Here is a tiny trained network, its code and every weight. The questions are about switching its units off for an input and a class, where a switched-off unit gives its printed mean instead of its output.

import numpy as np


def w(rows, s, z=0):
    codes = np.array(rows[::2]) - 128.0
    scale = np.full(codes.shape[1], s)
    scale[-1] = z or s
    return codes * scale


def f(y):
    return y / 2 * (1 + np.tanh(0.7978845608 * (y + 0.044715 * y**3)))


def log_softmax(a):
    a = a - a.max(-1, keepdims=True)
    return a - np.log(np.exp(a).sum(-1, keepdims=True))


def net(x, mask):
    res = np.array(x, float).reshape(1, 3) / 4 @ E
    y = f(res @ A[0][:, :-1].T + A[0][:, -1])
    res = res + np.where(mask, y, B[0][:, -1]) @ B[0][:, :-1]
    return log_softmax(res[-1] @ U[:, :-1].T + U[:, -1])


A, B = {}, {}
E = w([
[173,11,54],'x0',
[126,128,127],'x1',
[7,138,127],'x2',
],0.013)
A[0] = w([
[88,109,137,71],'N1',
[162,40,89,117],'N2',
[102,87,148,121],'N3',
[243,220,152,138],'N4',
[127,130,158,209],'N5',
[205,114,188,94],'N6',
[22,153,142,157],'N7',
[100,36,57,88],'N8',
[216,167,167,95],'N9',
[61,81,178,77],'N10',
[122,16,184,65],'N11',
[162,91,27,105],'N12',
[189,186,238,121],'N13',
[140,241,178,62],'N14',
[53,171,217,178],'N15',
[11,55,202,91],'N16',
[129,59,108,73],'N17',
[77,167,34,89],'N18',
[114,83,161,254],'N19',
[211,102,203,75],'N20',
[131,116,82,51],'N21',
[104,107,130,210],'N22',
[66,9,76,180],'N23',
[47,117,21,110],'N24',
[158,53,119,123],'N25',
[123,165,199,75],'N26',
[153,219,90,193],'N27',
[87,84,184,94],'N28',
[130,40,158,88],'N29',
[94,124,91,200],'N30',
[135,187,111,58],'N31',
[48,155,110,133],'N32',
[234,95,55,174],'N33',
[213,249,181,144],'N34',
[172,30,124,107],'N35',
[78,203,24,51],'N36',
[93,78,140,238],'N37',
[129,208,131,74],'N38',
[2,185,131,147],'N39',
[127,102,95,64],'N40',
],0.01,0.008)
B[0] = w([
[144,127,89,130],'N1',
[70,130,132,209],'N2',
[133,119,130,138],'N3',
[198,92,63,210],'N4',
[120,53,156,175],'N5',
[122,135,114,159],'N6',
[171,123,116,228],'N7',
[69,159,116,206],'N8',
[174,96,53,170],'N9',
[142,142,88,151],'N10',
[100,147,83,153],'N11',
[92,107,113,195],'N12',
[89,76,121,203],'N13',
[74,135,87,204],'N14',
[110,76,161,249],'N15',
[148,166,27,198],'N16',
[66,137,57,161],'N17',
[161,112,87,149],'N18',
[165,54,197,209],'N19',
[163,172,1,158],'N20',
[96,160,78,127],'N21',
[166,99,169,181],'N22',
[94,106,147,252],'N23',
[223,120,80,191],'N24',
[91,93,118,185],'N25',
[57,146,93,164],'N26',
[75,63,176,188],'N27',
[144,92,77,135],'N28',
[108,118,110,155],'N29',
[166,102,157,182],'N30',
[94,121,96,130],'N31',
[192,144,108,192],'N32',
[150,99,169,234],'N33',
[87,66,147,229],'N34',
[92,144,153,199],'N35',
[119,109,90,142],'N36',
[158,86,182,208],'N37',
[60,103,52,162],'N38',
[165,67,102,251],'N39',
[80,126,74,132],'N40',
],0.0078,0.011)
U = w([
[44,90,151,93],'0',
[136,64,183,240],'1',
[175,107,106,173],'2',
[140,110,247,152],'3',
[107,218,128,46],'4',
[122,199,147,3],'5',
],0.014,0.0058)

Each question gives the input, the list of numbers given to net, and the class t.
The units are the neurons (one row each of A and B). Each row of codes is followed by its name. A weight is (code - 128) times the scale printed after its matrix; where a second scale follows, it is the last column's (A, B and U).
mask holds one flag per neuron, in row order. A switched-off neuron (its flag False) gives its mean, the last column of its row in B, instead of its output. The means were averaged over made-up inputs and are rounded, as every weight is.
A unit's drop is (log p(t) with every unit on - log p(t) with that unit switched off) / (log p(t) with every unit on - log p(t) with every unit switched off).
The circuit of an input: a set's keep is (log p(t) with only the set's units on - log p(t) with every unit switched off) / (log p(t) with every unit on - log p(t) with every unit switched off). Starting from the 12 units with the biggest drops (on a tie, the unit counted first), units are removed one at a time, each time the one whose removal leaves the highest keep (on an exact tie, the one counted first), for as long as the keep stays at least 0.8.
units of the circuit, in order: the units of the circuit, biggest drop first
unit that matters most: the unit with the biggest drop
top k neurons: the k neurons with the biggest drops, biggest first
drop of u: that unit's drop, to one decimal
input [-6,0,-8], class 2: unit that matters most => N4
input [-7,8,7], class 1: top 4 neurons => (N39, N15, N7, N32)
input [-5,7,4], class 1: top 3 neurons => (N39, N7, N32)
input [-3,-7,6], class 1: top 4 neurons => (N15, N4, N20, N9)
input [-3,7,5], class 1: top 3 neurons => (N15, N4, N20)
input [-5,0,-8], class 2: top 2 neurons => (N4, N20)
input [-5,-1,-7], class 2: top 3 neurons => (N4, N20, N9)
input [-1,3,-2], class 3: top 2 neurons => (N39, N16)
input [6,-5,7], class 2: top 2 neurons => (N24, N16)
input [-5,3,-8], class 2: top 3 neurons => (N4, N20, N9)
input [-3,-1,5], class 2: drop of N32 => 0.1
input [5,5,1], class 0: drop of N2 => 0.2
input [-5,-3,6], class 2: drop of N7 => 0.2
input [8,-2,5], class 0: units of the circuit, in order => (N8)
